Here is a tiny trained network, its code and every weight. The questions are about switching its units off for an input and a class, where a switched-off unit gives its printed mean instead of its output.

import numpy as np


def w(rows, s, z=0):
    codes = np.array(rows[::2]) - 128.0
    scale = np.full(codes.shape[1], s)
    scale[-1] = z or s
    return codes * scale


def f(y):
    return np.maximum(y, 0)


def log_softmax(a):
    a = a - a.max(-1, keepdims=True)
    return a - np.log(np.exp(a).sum(-1, keepdims=True))


def net(x, mask):
    res = np.array(x, float).reshape(1, 3) / 4 @ E
    y = f(res @ A[0][:, :-1].T + A[0][:, -1])
    res = res + np.where(mask, y, B[0][:, -1]) @ B[0][:, :-1]
    return log_softmax(res[-1] @ U[:, :-1].T + U[:, -1])


A, B = {}, {}
E = w([
[181,163,36,189,196,33,161,193,206,64],'x0',
[106,118,145,2,209,53,232,91,52,83],'x1',
[243,228,131,183,38,102,173,62,51,125],'x2',
],0.0064)
A[0] = w([
[111,115,153,14,175,69,227,95,77,71,98],'neuron 1',
[47,58,128,104,180,148,96,186,191,139,65],'neuron 2',
[56,42,120,84,193,133,84,179,191,132,107],'neuron 3',
[78,55,135,90,189,150,78,174,172,124,140],'neuron 4',
[125,102,143,124,104,90,128,141,111,156,248],'neuron 5',
[112,125,148,49,172,58,201,109,77,78,77],'neuron 6',
[120,121,135,65,184,89,182,107,42,91,72],'neuron 7',
[143,135,117,229,47,190,20,183,193,173,78],'neuron 8',
[252,217,130,164,43,104,180,90,67,132,71],'neuron 9',
[64,73,219,66,41,223,96,44,27,201,61],'neuron 10',
[211,208,140,175,85,110,160,77,67,119,129],'neuron 11',
[226,224,110,174,47,107,173,54,47,117,77],'neuron 12',
[111,116,140,81,169,108,179,102,83,91,109],'neuron 13',
[143,134,121,218,67,180,18,160,188,153,85],'neuron 14',
[39,60,111,67,184,137,77,205,195,140,80],'neuron 15',
[73,105,232,67,53,232,69,40,49,221,87],'neuron 16',
[186,165,46,191,181,29,150,195,219,24,71],'neuron 17',
[114,122,145,9,202,54,193,107,50,72,111],'neuron 18',
[153,139,124,221,70,180,2,167,217,174,93],'neuron 19',
[59,48,117,96,218,177,98,197,196,127,93],'neuron 20',
[170,159,47,188,178,47,157,199,203,53,122],'neuron 21',
[159,164,89,161,166,56,168,186,198,75,63],'neuron 22',
],0.006,0.012)
B[0] = w([
[146,105,85,162,149,176,173,115,167,153,192],'neuron 1',
[107,34,147,147,79,100,147,95,78,91,155],'neuron 2',
[96,126,159,152,101,103,121,101,106,99,175],'neuron 3',
[101,162,152,148,116,103,121,104,113,105,180],'neuron 4',
[105,248,144,126,199,132,89,122,186,125,248],'neuron 5',
[151,58,87,156,124,170,185,118,152,155,169],'neuron 6',
[146,74,88,150,139,159,163,124,146,149,160],'neuron 7',
[151,81,64,169,156,185,202,113,168,156,173],'neuron 8',
[81,65,168,166,81,87,128,89,74,72,169],'neuron 9',
[178,45,95,81,165,93,84,191,80,145,186],'neuron 10',
[88,140,153,146,122,102,112,100,113,100,182],'neuron 11',
[80,78,171,164,80,84,129,90,75,72,174],'neuron 12',
[137,117,96,147,141,155,143,122,159,142,162],'neuron 13',
[145,105,95,153,158,167,171,111,158,150,168],'neuron 14',
[98,88,160,163,73,90,137,90,72,80,168],'neuron 15',
[169,94,102,84,175,102,89,171,95,144,197],'neuron 16',
[170,44,112,71,158,111,95,183,70,153,189],'neuron 17',
[145,127,81,165,143,174,169,109,171,153,202],'neuron 18',
[145,111,77,155,156,169,174,107,169,151,179],'neuron 19',
[100,110,158,155,82,97,125,93,93,81,173],'neuron 20',
[155,113,119,77,157,113,79,169,104,153,202],'neuron 21',
[160,33,108,94,140,117,110,150,92,135,159],'neuron 22',
],0.011,0.012)
U = w([
[139,121,98,156,135,180,185,115,170,156,106],'0',
[93,122,159,149,100,103,124,98,98,75,99],'1',
[160,107,115,57,142,117,86,200,101,150,100],'2',
[109,254,143,110,149,137,91,130,181,138,254],'3',
[134,135,150,103,38,140,150,153,143,163,68],'4',
[127,141,143,109,62,142,148,152,132,159,72],'5',
],0.02,0.0098)

Each question gives the input, the list of numbers given to net, and the class t.
The units are the neurons (one row each of A and B). Each row of codes is followed by its name. A weight is (code - 128) times the scale printed after its matrix; where a second scale follows, it is the last column's (A, B and U).
mask holds one flag per neuron, in row order. A switched-off neuron (its flag False) gives its mean, the last column of its row in B, instead of its output. The means were averaged over made-up inputs and are rounded, as every weight is.
A unit's drop is (log p(t) with every unit on - log p(t) with that unit switched off) / (log p(t) with every unit on - log p(t) with every unit switched off).
The circuit of an input: a set's keep is (log p(t) with only the set's units on - log p(t) with every unit switched off) / (log p(t) with every unit on - log p(t) with every unit switched off). Starting from the 12 units with the biggest drops (on a tie, the unit counted first), units are removed one at a time, each time the one whose removal leaves the highest keep (on an exact tie, the one counted first), for as long as the keep stays at least 0.8.
circuit, biggest first: the units of the circuit, biggest drop first
k most important neurons: the k neurons with the biggest drops, biggest first
drop of u: that unit's drop, to one decimal
input [-3,8,7], class 0: circuit, biggest first -> neuron 18
input [-8,8,2], class 0: 2 most important neurons -> neuron 18; neuron 1
input [-7,-2,-7], class 1: 2 most important neurons -> neuron 15; neuron 20
input [-5,4,2], class 2: 2 most important neurons -> neuron 10; neuron 16
input [7,-6,-6], class 2: 3 most important neurons -> neuron 17; neuron 21; neuron 18
input [1,5,7], class 1: 2 most important neurons -> neuron 12; neuron 9
input [7,-5,1], class 2: 2 most important neurons -> neuron 17; neuron 21
input [-8,0,6], class 2: 2 most important neurons -> neuron 10; neuron 16
input [-8,8,1], class 0: 3 most important neurons -> neuron 18; neuron 1; neuron 6
input [3,-2,-1], class 3: 2 most important neurons -> neuron 10; neuron 16
input [-5,-2,4], class 2: 2 most important neurons -> neuron 16; neuron 10
input [-6,1,5], class 2: drop of neuron 3 -> 0.1
input [1,-7,-8], class 1: drop of neuron 1 -> 0.2
input [-5,1,2], class 2: circuit, biggest first -> neuron 10
input [3,3,-3], class 3: drop of neuron 10 -> 0.2
